Here is a tiny trained network, its code and every weight. The questions are about switching its units off for an input and a target symbol, where a switched-off unit gives its printed mean instead of its output.

import numpy as np


def w(rows, s, z=0):
    codes = np.array(rows[::2]) - 128.0
    scale = np.full(codes.shape[1], s)
    scale[-1] = z or s
    return codes * scale


def norm(h):
    return h / np.sqrt((h * h).mean(-1, keepdims=True) + 1e-5)


def f(y):
    return y / 2 * (1 + np.tanh(0.7978845608 * (y + 0.044715 * y**3)))


def softmax(a):
    e = np.exp(a - a.max(-1, keepdims=True))
    return e / e.sum(-1, keepdims=True)


def log_softmax(a):
    a = a - a.max(-1, keepdims=True)
    return a - np.log(np.exp(a).sum(-1, keepdims=True))


def net(x, mask):
    ids = ['ΓΛΞΣαβδεζημπφψω'.index(c) for c in x.split()]
    T = len(ids)
    res = E[ids] + P[:T]
    u = 0
    for l in range(3):
        r = norm(res)
        for j in range(2):
            rows = slice(2 * j, 2 * j + 2)
            q, k, v = (r @ M[l][rows].T for M in (Q, K, V))
            z = softmax(np.where(np.tri(T) > 0, q @ k.T / 2**0.5, -1e9)) @ v
            o = O[l][rows]
            res = res + np.where(mask[u + j], z, o[:, -1]) @ o[:, :-1]
        u += 2
        y = f(norm(res) @ A[l][:, :-1].T + A[l][:, -1])
        res = res + np.where(mask[u : u + 4], y, B[l][:, -1]) @ B[l][:, :-1]
        u += 4
    return log_softmax(norm(res)[-1] @ U[:, :-1].T + U[:, -1])


Q, K, V, O, A, B = {}, {}, {}, {}, {}, {}
E = w([
[141,177,51,155],'Γ',
[129,99,134,98],'Λ',
[179,108,126,187],'Ξ',
[142,103,171,113],'Σ',
[254,223,171,113],'α',
[113,60,104,119],'β',
[112,96,96,88],'δ',
[107,91,109,100],'ε',
[138,68,207,135],'ζ',
[137,123,124,119],'η',
[116,103,109,100],'μ',
[112,105,113,80],'π',
[105,49,143,105],'φ',
[33,144,177,112],'ψ',
[30,154,186,104],'ω',
],0.019)
P = w([
[36,2,140,83],'0',
[56,29,142,76],'1',
[69,47,140,80],'2',
[74,62,145,81],'3',
[83,70,137,83],'4',
[88,83,134,89],'5',
[96,91,133,86],'6',
[88,67,135,72],'7',
],0.0069)
Q[0] = w([
[140,184,87,253],'0.h0',
[138,72,153,117],'0.h0',
[162,182,59,147],'0.h1',
[75,102,132,93],'0.h1',
],0.016)
K[0] = w([
[1,99,152,120],'0.h0',
[178,193,110,127],'0.h0',
[185,131,100,161],'0.h1',
[42,204,150,132],'0.h1',
],0.014)
V[0] = w([
[95,59,167,115],'0.h0',
[163,72,100,227],'0.h0',
[254,84,74,91],'0.h1',
[204,138,83,37],'0.h1',
],0.0083)
O[0] = w([
[73,49,198,179,254],'0.h0',
[255,41,95,67,196],'0.h0',
[91,90,69,249,70],'0.h1',
[162,78,150,134,76],'0.h1',
],0.0073,0.0042)
A[0] = w([
[77,74,100,99,87],'0.n0',
[134,124,108,218,7],'0.n1',
[11,53,53,181,187],'0.n2',
[47,160,200,136,52],'0.n3',
],0.011,0.0015)
B[0] = w([
[176,255,149,76,197],'0.n0',
[168,131,244,212,148],'0.n1',
[128,105,22,13,255],'0.n2',
[53,81,123,168,163],'0.n3',
],0.0082,0.008)
Q[1] = w([
[99,107,246,109],'1.h0',
[125,91,147,112],'1.h0',
[87,141,165,226],'1.h1',
[163,28,32,98],'1.h1',
],0.013)
K[1] = w([
[196,215,212,126],'1.h0',
[181,161,170,162],'1.h0',
[150,116,181,69],'1.h1',
[186,255,111,243],'1.h1',
],0.0085)
V[1] = w([
[33,97,67,184],'1.h0',
[58,128,58,169],'1.h0',
[242,110,255,136],'1.h1',
[168,230,88,55],'1.h1',
],0.0073)
O[1] = w([
[135,62,141,10,106],'1.h0',
[161,72,180,113,78],'1.h0',
[61,72,208,49,3],'1.h1',
[128,127,160,2,67],'1.h1',
],0.0072,0.0033)
A[1] = w([
[111,111,2,59,140],'1.n0',
[162,167,225,167,250],'1.n1',
[176,195,30,155,241],'1.n2',
[36,104,222,158,138],'1.n3',
],0.0098,0.0014)
B[1] = w([
[172,156,139,84,254],'1.n0',
[185,195,2,113,137],'1.n1',
[162,175,126,202,185],'1.n2',
[180,127,176,201,177],'1.n3',
],0.0076,0.0075)
Q[2] = w([
[105,219,226,75],'2.h0',
[82,59,61,221],'2.h0',
[76,139,42,108],'2.h1',
[2,52,89,164],'2.h1',
],0.0084)
K[2] = w([
[80,207,173,147],'2.h0',
[120,3,110,173],'2.h0',
[101,116,61,119],'2.h1',
[181,43,117,161],'2.h1',
],0.015)
V[2] = w([
[181,86,222,108],'2.h0',
[42,143,171,90],'2.h0',
[133,216,254,41],'2.h1',
[38,83,160,166],'2.h1',
],0.0068)
O[2] = w([
[140,181,168,197,253],'2.h0',
[77,237,253,29,78],'2.h0',
[1,59,148,137,154],'2.h1',
[184,59,63,69,47],'2.h1',
],0.0062,0.0016)
A[2] = w([
[197,68,85,27,251],'2.n0',
[37,229,254,52,132],'2.n1',
[67,58,222,123,144],'2.n2',
[151,66,33,118,227],'2.n3',
],0.0097,0.002)
B[2] = w([
[108,123,112,231,254],'2.n0',
[106,180,165,229,186],'2.n1',
[186,182,127,57,179],'2.n2',
[155,163,246,149,204],'2.n3',
],0.011,0.0093)
U = w([
[66,123,78,201,22],'Γ',
[106,127,94,94,245],'Λ',
[151,101,156,79,186],'Ξ',
[120,198,236,122,12],'Σ',
[253,234,65,126,34],'α',
[156,47,42,87,233],'β',
[49,93,131,159,80],'δ',
[117,193,225,119,7],'ε',
[125,119,139,101,96],'ζ',
[58,3,166,95,160],'η',
[182,34,174,240,54],'μ',
[136,146,75,57,196],'π',
[117,131,93,89,192],'φ',
[98,134,113,98,164],'ψ',
[228,133,186,7,172],'ω',
],0.011,0.0019)

Each question gives the input, a string of symbols that net reads in full, and the target symbol t.
The units are the heads (2 rows each of Q, K, V and O) and the neurons (one row each of A and B). Each row of codes is followed by its name. A weight is (code - 128) times the scale printed after its matrix; where a second scale follows, it is the last column's (O, A, B and U).
mask holds one flag per unit, layer by layer, with each layer's heads first. A switched-off unit (its flag False) gives its mean, the last column of its rows in O or B, instead of its output. The means were averaged over made-up inputs and are rounded, as every weight is.
A unit's drop is (log p(t) with every unit on - log p(t) with that unit switched off) / (log p(t) with every unit on - log p(t) with every unit switched off).
The circuit of an input: a set's keep is (log p(t) with only the set's units on - log p(t) with every unit switched off) / (log p(t) with every unit on - log p(t) with every unit switched off). Starting from the 12 units with the biggest drops (on a tie, the unit counted first), units are removed one at a time, each time the one whose removal leaves the highest keep (on an exact tie, the one counted first), for as long as the keep stays at least 0.8.
units of the circuit, in order: the units of the circuit, biggest drop first
unit that matters most: the unit with the biggest drop
top k neurons: the k neurons with the biggest drops, biggest first
top k neurons in layer l: the k neurons of layer l with the biggest drops, biggest first
which heads matter: for each layer, one digit per head in row order, 1 if its drop is at least 0.15 and else 0, layers parted by /
drop of u: that unit's drop, to one decimal
input η Σ Λ Σ ω μ Σ φ, target Σ: which heads matter : 01 / 00 / 00
input δ Γ Σ Σ Λ, target α: which heads matter : 10 / 00 / 00
input ζ ω δ φ, target ε: units of the circuit, in order : (0.h1, 2.n1)
input Σ Σ Σ π Σ μ ω φ, target Σ: which heads matter : 01 / 00 / 10
input ζ ζ Σ, target ω: which heads matter : 10 / 00 / 01
input Ξ Σ Λ, target μ: units of the circuit, in order : (0.h0, 2.n0)
input Σ δ Ξ Ξ ε, target μ: units of the circuit, in order : (0.h0, 2.n0, 2.n3)
input Σ Σ δ α Γ, target η: unit that matters most : 1.h1
input δ Σ Σ η, target Γ: top 2 neurons in layer 0 : (0.n2, 0.n0)
input β Γ ζ, target α: top 2 neurons : (0.n2, 1.n1)
input η η ω φ ζ η, target Σ: units of the circuit, in order : (0.h1, 2.h1)
input ψ Ξ φ Σ Ξ π, target μ: top 3 neurons : (0.n2, 2.n0, 0.n1)
input ω ψ η, target ε: which heads matter : 01 / 00 / 10
input ψ α Ξ, target ω: units of the circuit, in order : (1.h1)
input Ξ Σ Ξ Ξ Γ Σ, target α: which heads matter : 11 / 11 / 01
input α Σ Ξ, target ω: top 4 neurons : (0.n2, 2.n2, 0.n1, 2.n1)
input Σ Γ Γ η Ξ β Σ Σ, target μ: top 2 neurons in layer 2 : (2.n2, 2.n1)
input Γ α η η δ Σ, target Γ: which heads matter : 10 / 10 / 00
input φ Σ ψ Ξ Γ Σ Σ, target α: which heads matter : 10 / 11 / 00
input Σ φ Λ Σ Γ φ, target α: units of the circuit, in order : (0.h0)
input Σ φ φ, target η: top 3 neurons : (0.n2, 2.n0, 1.n2)
input Σ π φ η Σ η φ, target η: top 2 neurons in layer 1 : (1.n2, 1.n3)
input ε Ξ μ ω δ, target Σ: top 2 neurons : (0.n2, 2.n1)
input Σ Σ β, target β: top 2 neurons : (0.n2, 2.n0)
input Ξ Σ φ Ξ π, target μ: drop of 2.n0 : 0.2
input Σ Ξ Σ, target μ: drop of 2.h1 : 0.1
input ε ζ ψ Σ Σ η π, target ε: unit that matters most : 0.h1
input Σ δ φ Σ φ ζ η, target Γ: drop of 0.n3 : 0.3
